Below are the code and all the weights of a small trained network. Each question names an input and a target symbol and asks about switching units off, where a switched-off unit gives its printed mean instead of its output.

import numpy as np


def w(rows, s, z=0):
    codes = np.array(rows[::2]) - 128.0
    scale = np.full(codes.shape[1], s)
    scale[-1] = z or s
    return codes * scale


def f(y):
    return np.maximum(y, 0)


def softmax(a):
    e = np.exp(a - a.max(-1, keepdims=True))
    return e / e.sum(-1, keepdims=True)


def log_softmax(a):
    a = a - a.max(-1, keepdims=True)
    return a - np.log(np.exp(a).sum(-1, keepdims=True))


def net(x, mask):
    ids = ['ΘΞΦΨαβγεζηλμπστω'.index(c) for c in x.split()]
    T = len(ids)
    res = E[ids] + P[:T]
    q, k, v = (res @ M[0].T for M in (Q, K, V))
    z = softmax(np.where(np.tri(T) > 0, q @ k.T / 3**0.5, -1e9)) @ v
    res = res + np.where(mask[0], z, O[0][:, -1]) @ O[0][:, :-1]
    y = f(res @ A[0][:, :-1].T + A[0][:, -1])
    res = res + np.where(mask[1:13], y, B[0][:, -1]) @ B[0][:, :-1]
    return log_softmax(res[-1] @ U[:, :-1].T + U[:, -1])


Q, K, V, O, A, B = {}, {}, {}, {}, {}, {}
E = w([
[126,94,81],'Θ',
[121,89,203],'Ξ',
[119,133,73],'Φ',
[77,137,76],'Ψ',
[99,116,102],'α',
[98,117,146],'β',
[126,86,99],'γ',
[105,82,113],'ε',
[90,77,146],'ζ',
[84,116,88],'η',
[151,116,50],'λ',
[96,187,83],'μ',
[209,108,136],'π',
[108,141,254],'σ',
[95,131,142],'τ',
[212,201,128],'ω',
],0.023)
P = w([
[211,19,49],'0',
[205,166,51],'1',
[168,183,79],'2',
[125,213,98],'3',
[111,172,76],'4',
[94,230,33],'5',
[75,252,33],'6',
[92,243,49],'7',
[116,167,130],'8',
],0.0037)
Q[0] = w([
[161,76,85],'h1',
[253,93,187],'h1',
[223,202,143],'h1',
],0.0066)
K[0] = w([
[81,83,195],'h1',
[255,112,127],'h1',
[172,73,96],'h1',
],0.0097)
V[0] = w([
[103,142,199],'h1',
[95,5,19],'h1',
[125,72,101],'h1',
],0.014)
O[0] = w([
[2,47,137,252],'h1',
[113,54,189,13],'h1',
[167,67,133,109],'h1',
],0.0098,0.003)
A[0] = w([
[68,102,71,253],'n1',
[58,135,242,171],'n2',
[141,141,168,91],'n3',
[174,174,255,48],'n4',
[183,107,114,211],'n5',
[142,75,69,65],'n6',
[44,61,36,182],'n7',
[131,55,98,113],'n8',
[84,100,109,207],'n9',
[166,211,192,225],'n10',
[116,145,152,144],'n11',
[145,164,13,106],'n12',
],0.0092,0.0039)
B[0] = w([
[157,201,76,221],'n1',
[182,192,153,251],'n2',
[79,166,118,150],'n3',
[50,186,96,204],'n4',
[96,13,35,152],'n5',
[90,160,177,145],'n6',
[164,151,201,236],'n7',
[81,105,196,154],'n8',
[123,179,137,189],'n9',
[102,117,2,198],'n10',
[116,149,46,154],'n11',
[94,125,211,184],'n12',
],0.007,0.011)
U = w([
[130,90,102,101],'Θ',
[196,156,221,6],'Ξ',
[186,119,95,169],'Φ',
[128,133,115,14],'Ψ',
[118,120,113,187],'α',
[226,174,155,20],'β',
[1,74,70,59],'γ',
[92,113,127,93],'ε',
[141,131,205,34],'ζ',
[98,115,120,187],'η',
[209,139,114,83],'λ',
[120,148,54,53],'μ',
[159,118,32,253],'π',
[117,226,156,190],'σ',
[105,152,122,101],'τ',
[148,166,13,96],'ω',
],0.0095,0.0057)

Each question gives the input, a string of symbols that net reads in full, and the target symbol t.
The units are the heads (3 rows each of Q, K, V and O) and the neurons (one row each of A and B). Each row of codes is followed by its name. A weight is (code - 128) times the scale printed after its matrix; where a second scale follows, it is the last column's (O, A, B and U).
mask holds one flag per unit, heads first, then neurons. A switched-off unit (its flag False) gives its mean, the last column of its rows in O or B, instead of its output. The means were averaged over made-up inputs and are rounded, as every weight is.
A unit's drop is (log p(t) with every unit on - log p(t) with that unit switched off) / (log p(t) with every unit on - log p(t) with every unit switched off).
The circuit of an input: a set's keep is (log p(t) with only the set's units on - log p(t) with every unit switched off) / (log p(t) with every unit on - log p(t) with every unit switched off). Starting from the 12 units with the biggest drops (on a tie, the unit counted first), units are removed one at a time, each time the one whose removal leaves the highest keep (on an exact tie, the one counted first), for as long as the keep stays at least 0.8.
circuit, biggest first: the units of the circuit, biggest drop first
most important unit: the unit with the biggest drop
k most important neurons: the k neurons with the biggest drops, biggest first
drop of u: that unit's drop, to one decimal
input σ Θ μ σ σ γ, target σ: circuit, biggest first -> [h1, n7, n12]
input σ τ Ξ Θ σ α, target σ: circuit, biggest first -> [h1, n7, n10]
input Φ σ Ξ λ ζ α σ ε, target σ: circuit, biggest first -> [h1, n7, n10]
input Φ η σ σ σ Ψ, target σ: circuit, biggest first -> [n7, h1, n12]
input π μ σ α σ Φ ζ, target σ: circuit, biggest first -> [h1, n7, n10]
input ω σ η σ σ Φ, target σ: 2 most important neurons -> [n12, n7]
input Ξ σ ω Φ Θ σ Ψ, target σ: circuit, biggest first -> [n7, n10]
input σ μ Ξ τ Φ σ λ, target σ: circuit, biggest first -> [h1, n12, n7]
input η Ξ ω, target ω: circuit, biggest first -> [n10, h1]
input μ Ξ Ξ π σ Φ Φ, target σ: most important unit -> n12
input σ σ ε, target σ: 2 most important neurons -> [n7, n1]
input Θ ω Ξ σ, target ω: drop of n7 -> 0.1
input σ Φ σ σ σ π, target π: drop of n12 -> -0.1
input α Ξ τ σ λ β Ψ ω, target ω: drop of h1 -> 0.3
input λ Φ Φ π σ Ξ Ξ σ ζ, target σ: drop of h1 -> 0.7
